Here is a tiny trained network, its code and every weight. The questions are about switching its units off for an input and a target symbol, where a switched-off unit gives its printed mean instead of its output.

import numpy as np


def w(rows, s, z=0):
    codes = np.array(rows[::2]) - 128.0
    scale = np.full(codes.shape[1], s)
    scale[-1] = z or s
    return codes * scale


def f(y):
    return y / 2 * (1 + np.tanh(0.7978845608 * (y + 0.044715 * y**3)))


def softmax(a):
    e = np.exp(a - a.max(-1, keepdims=True))
    return e / e.sum(-1, keepdims=True)


def log_softmax(a):
    a = a - a.max(-1, keepdims=True)
    return a - np.log(np.exp(a).sum(-1, keepdims=True))


def net(x, mask):
    ids = ['αδεζηθλμτφψω'.index(c) for c in x.split()]
    T = len(ids)
    res = E[ids] + P[:T]
    u = 0
    for l in range(2):
        q, k, v = (res @ M[l].T for M in (Q, K, V))
        z = softmax(np.where(np.tri(T) > 0, q @ k.T / 2**0.5, -1e9)) @ v
        res = res + np.where(mask[u], z, O[l][:, -1]) @ O[l][:, :-1]
        u += 1
        y = f(res @ A[l][:, :-1].T + A[l][:, -1])
        res = res + np.where(mask[u : u + 8], y, B[l][:, -1]) @ B[l][:, :-1]
        u += 8
    return log_softmax(res[-1] @ U[:, :-1].T + U[:, -1])


Q, K, V, O, A, B = {}, {}, {}, {}, {}, {}
E = w([
[142,185,126,93,161,110,203,155,182,197,218],'α',
[179,217,80,146,154,101,207,172,148,165,153],'δ',
[148,48,97,90,158,128,117,102,121,75,143],'ε',
[194,112,72,120,132,111,153,138,109,90,136],'ζ',
[173,73,68,118,165,109,107,104,74,55,61],'η',
[102,41,75,67,171,201,117,126,208,47,161],'θ',
[155,179,106,108,173,92,179,118,95,136,114],'λ',
[146,38,185,159,159,35,232,132,131,153,140],'μ',
[145,147,48,204,194,177,169,171,77,85,78],'τ',
[106,109,136,103,155,175,154,73,155,196,203],'φ',
[124,135,110,153,109,141,160,91,170,94,228],'ψ',
[119,143,145,106,253,120,86,81,159,189,93],'ω',
],0.017)
P = w([
[148,112,125,25,133,145,168,168,100,147,157],'0',
[157,149,2,41,170,138,97,108,157,149,155],'1',
[138,170,16,85,163,155,119,108,156,141,143],'2',
[130,188,37,108,148,168,112,101,134,130,135],'3',
[130,193,55,132,147,185,106,88,108,131,155],'4',
[120,215,68,152,140,197,97,78,83,126,150],'5',
[141,219,69,185,138,211,95,72,58,136,158],'6',
[145,232,76,190,145,226,86,59,39,132,158],'7',
[130,248,87,203,147,239,87,55,44,140,161],'8',
],0.0097)
Q[0] = w([
[181,142,29,136,253,189,151,14,118,106,207],'0.h1',
[120,254,41,27,81,245,33,129,108,114,121],'0.h1',
],0.0087)
K[0] = w([
[98,99,250,176,117,141,155,138,104,129,101],'0.h1',
[172,93,124,34,135,104,165,201,144,113,122],'0.h1',
],0.014)
V[0] = w([
[136,152,140,150,129,18,154,120,66,180,45],'0.h1',
[10,35,208,54,253,122,60,90,192,211,46],'0.h1',
],0.006)
O[0] = w([
[97,170,155,172,227,3,222,90,165,71,149,2],'0.h1',
[221,152,202,188,150,251,136,96,132,68,154,202],'0.h1',
],0.0081,0.00078)
A[0] = w([
[112,105,92,116,130,151,94,169,155,191,72,138],'0.n1',
[44,189,92,117,79,153,2,130,66,184,130,95],'0.n2',
[144,74,163,180,107,140,121,185,69,111,160,90],'0.n3',
[151,71,183,186,49,112,113,170,136,228,75,35],'0.n4',
[156,150,191,106,56,167,65,187,104,125,94,2],'0.n5',
[111,128,198,155,86,155,160,154,141,97,128,95],'0.n6',
[110,169,181,178,166,124,113,99,187,64,141,30],'0.n7',
[79,138,95,102,127,158,62,131,146,80,139,185],'0.n8',
],0.0091,0.0076)
B[0] = w([
[132,191,123,219,28,168,161,122,108,71,183,197],'0.n1',
[170,96,85,52,86,96,163,198,176,123,160,242],'0.n2',
[176,119,101,91,152,91,137,96,177,142,108,135],'0.n3',
[92,137,138,166,166,133,164,23,202,54,146,124],'0.n4',
[81,141,108,177,78,123,38,151,190,102,93,157],'0.n5',
[135,133,134,141,157,33,77,129,72,154,153,122],'0.n6',
[111,118,133,254,42,148,83,157,155,91,151,164],'0.n7',
[175,162,150,115,142,40,169,131,44,196,99,253],'0.n8',
],0.0088,0.0055)
Q[1] = w([
[55,126,234,74,121,122,63,175,163,86,28],'1.h1',
[199,122,2,205,143,125,203,113,96,189,218],'1.h1',
],0.0092)
K[1] = w([
[164,229,1,56,113,164,19,92,118,132,176],'1.h1',
[39,32,232,174,126,108,225,187,151,141,73],'1.h1',
],0.0095)
V[1] = w([
[177,113,57,168,125,112,140,129,46,37,24],'1.h1',
[106,254,103,156,177,147,119,186,154,154,106],'1.h1',
],0.0081)
O[1] = w([
[85,58,159,124,231,148,111,134,255,224,142,166],'1.h1',
[132,174,109,38,190,160,50,196,141,87,254,4],'1.h1',
],0.0091,0.0036)
A[1] = w([
[132,117,139,174,164,42,188,129,106,84,156,93],'1.n1',
[94,75,68,134,183,166,83,188,138,118,146,2],'1.n2',
[54,76,88,112,130,84,146,155,168,174,100,64],'1.n3',
[71,142,126,153,139,203,47,109,111,79,169,119],'1.n4',
[69,174,103,55,98,88,115,187,98,84,139,31],'1.n5',
[106,97,69,109,99,31,100,167,141,165,141,72],'1.n6',
[142,126,146,143,255,98,89,99,174,124,132,156],'1.n7',
[166,124,88,149,67,149,149,83,152,137,84,86],'1.n8',
],0.0089,0.0066)
B[1] = w([
[103,128,85,37,94,170,57,158,163,91,134,197],'1.n1',
[95,186,247,87,133,61,82,53,81,163,192,158],'1.n2',
[141,255,74,200,120,176,63,108,69,65,116,195],'1.n3',
[146,96,116,84,141,100,200,176,203,153,205,155],'1.n4',
[165,65,129,235,150,103,66,65,144,176,190,168],'1.n5',
[102,99,188,179,177,176,169,222,95,54,70,204],'1.n6',
[189,136,175,129,40,66,146,176,169,121,75,234],'1.n7',
[40,88,230,61,165,134,122,116,150,148,191,254],'1.n8',
],0.0086,0.01)
U = w([
[177,119,67,159,92,123,99,101,103,125,165,41],'α',
[117,58,98,171,209,129,98,130,133,113,168,98],'δ',
[122,75,133,164,98,80,200,169,97,115,149,25],'ε',
[201,100,129,146,171,174,178,125,143,49,154,36],'ζ',
[115,153,176,125,155,131,97,146,119,76,151,60],'η',
[141,86,107,122,125,206,68,148,137,129,127,147],'θ',
[157,169,160,107,102,189,170,76,72,63,123,86],'λ',
[138,117,7,3,154,28,201,146,152,102,149,254],'μ',
[99,112,58,153,178,204,163,156,113,68,92,179],'τ',
[119,77,116,141,240,156,209,39,105,159,131,207],'φ',
[42,109,116,169,116,123,130,47,162,37,160,131],'ψ',
[163,105,147,224,105,130,124,66,177,71,96,130],'ω',
],0.0059,0.0054)

Each question gives the input, a string of symbols that net reads in full, and the target symbol t.
The units are the heads (2 rows each of Q, K, V and O) and the neurons (one row each of A and B). Each row of codes is followed by its name. A weight is (code - 128) times the scale printed after its matrix; where a second scale follows, it is the last column's (O, A, B and U).
mask holds one flag per unit, layer by layer, with each layer's heads first. A switched-off unit (its flag False) gives its mean, the last column of its rows in O or B, instead of its output. The means were averaged over made-up inputs and are rounded, as every weight is.
A unit's drop is (log p(t) with every unit on - log p(t) with that unit switched off) / (log p(t) with every unit on - log p(t) with every unit switched off).
The circuit of an input: a set's keep is (log p(t) with only the set's units on - log p(t) with every unit switched off) / (log p(t) with every unit on - log p(t) with every unit switched off). Starting from the 12 units with the biggest drops (on a tie, the unit counted first), units are removed one at a time, each time the one whose removal leaves the highest keep (on an exact tie, the one counted first), for as long as the keep stays at least 0.8.
units of the circuit, in order: the units of the circuit, biggest drop first
most important unit: the unit with the biggest drop
k most important neurons: the k neurons with the biggest drops, biggest first
k most important neurons of layer l: the k neurons of layer l with the biggest drops, biggest first
input η ε ζ, target ω: units of the circuit, in order	[1.h1; 1.n7; 1.n3]
input λ φ η ζ τ, target μ: most important unit	0.h1
input ζ φ η, target τ: units of the circuit, in order	[0.h1; 1.n6; 1.n3]
input η ζ φ, target ω: units of the circuit, in order	[1.h1; 1.n7; 1.n3]
input ψ ζ φ α φ, target ε: 2 most important neurons	[0.n2; 1.n6]
input ε ζ λ λ τ θ, target φ: units of the circuit, in order	[1.h1; 0.n8; 1.n7]
input δ θ λ, target δ: 2 most important neurons	[1.n5; 1.n6]
input θ ψ ζ ψ δ δ λ τ, target θ: units of the circuit, in order	[0.h1; 0.n5]
input α η ζ, target α: units of the circuit, in order	[1.h1; 1.n5]
input τ α δ ζ ω ψ φ λ ε, target η: units of the circuit, in order	[1.h1; 1.n2; 1.n7]
input ζ λ ψ θ ζ μ η λ, target μ: units of the circuit, in order	[0.h1; 1.n1]
input δ λ φ φ ζ η, target δ: units of the circuit, in order	[1.n5; 1.h1; 0.h1; 1.n6]
input δ τ δ ω ψ φ ζ, target δ: units of the circuit, in order	[1.n5; 1.h1; 0.h1; 1.n6]
input η θ λ ζ, target ω: most important neuron of layer 0	[0.n2]
input ω ζ α τ φ δ ζ θ θ, target ζ: units of the circuit, in order	[0.h1; 1.n4]
input τ ω δ, target η: 3 most important neurons	[1.n2; 1.n3; 1.n6]
input ζ φ ψ δ λ ω ω, target τ: units of the circuit, in order	[0.h1; 0.n2; 1.n6; 1.n3]
input η λ λ, target ω: 2 most important neurons of layer 1	[1.n7; 1.n3]
input η ε ε α λ λ θ, target ω: 3 most important neurons of layer 1	[1.n7; 1.n3; 1.n8]
input φ ω δ φ ζ ψ φ θ ω, target λ: units of the circuit, in order	[1.h1]
input τ θ η θ, target η: 2 most important neurons	[1.n2; 1.n3]
input ζ θ θ, target τ: 3 most important neurons	[0.n8; 1.n6; 1.n3]
input μ δ ε μ η η, target ψ: 2 most important neurons	[1.n1; 1.n8]
input α ω φ ω λ θ δ η λ, target α: units of the circuit, in order	[1.h1; 1.n5; 0.h1]
input ζ φ α, target τ: 2 most important neurons	[1.n6; 1.n3]
input τ ε φ φ λ λ, target η: 3 most important neurons	[1.n2; 1.n3; 1.n6]
input θ ψ α ψ α ε, target θ: units of the circuit, in order	[0.h1]
input μ ψ φ τ η λ ψ ψ λ, target ψ: 2 most important neurons of layer 0	[0.n7; 0.n8]
input ψ λ θ θ ψ δ η, target ε: 2 most important neurons	[0.n2; 1.n6]
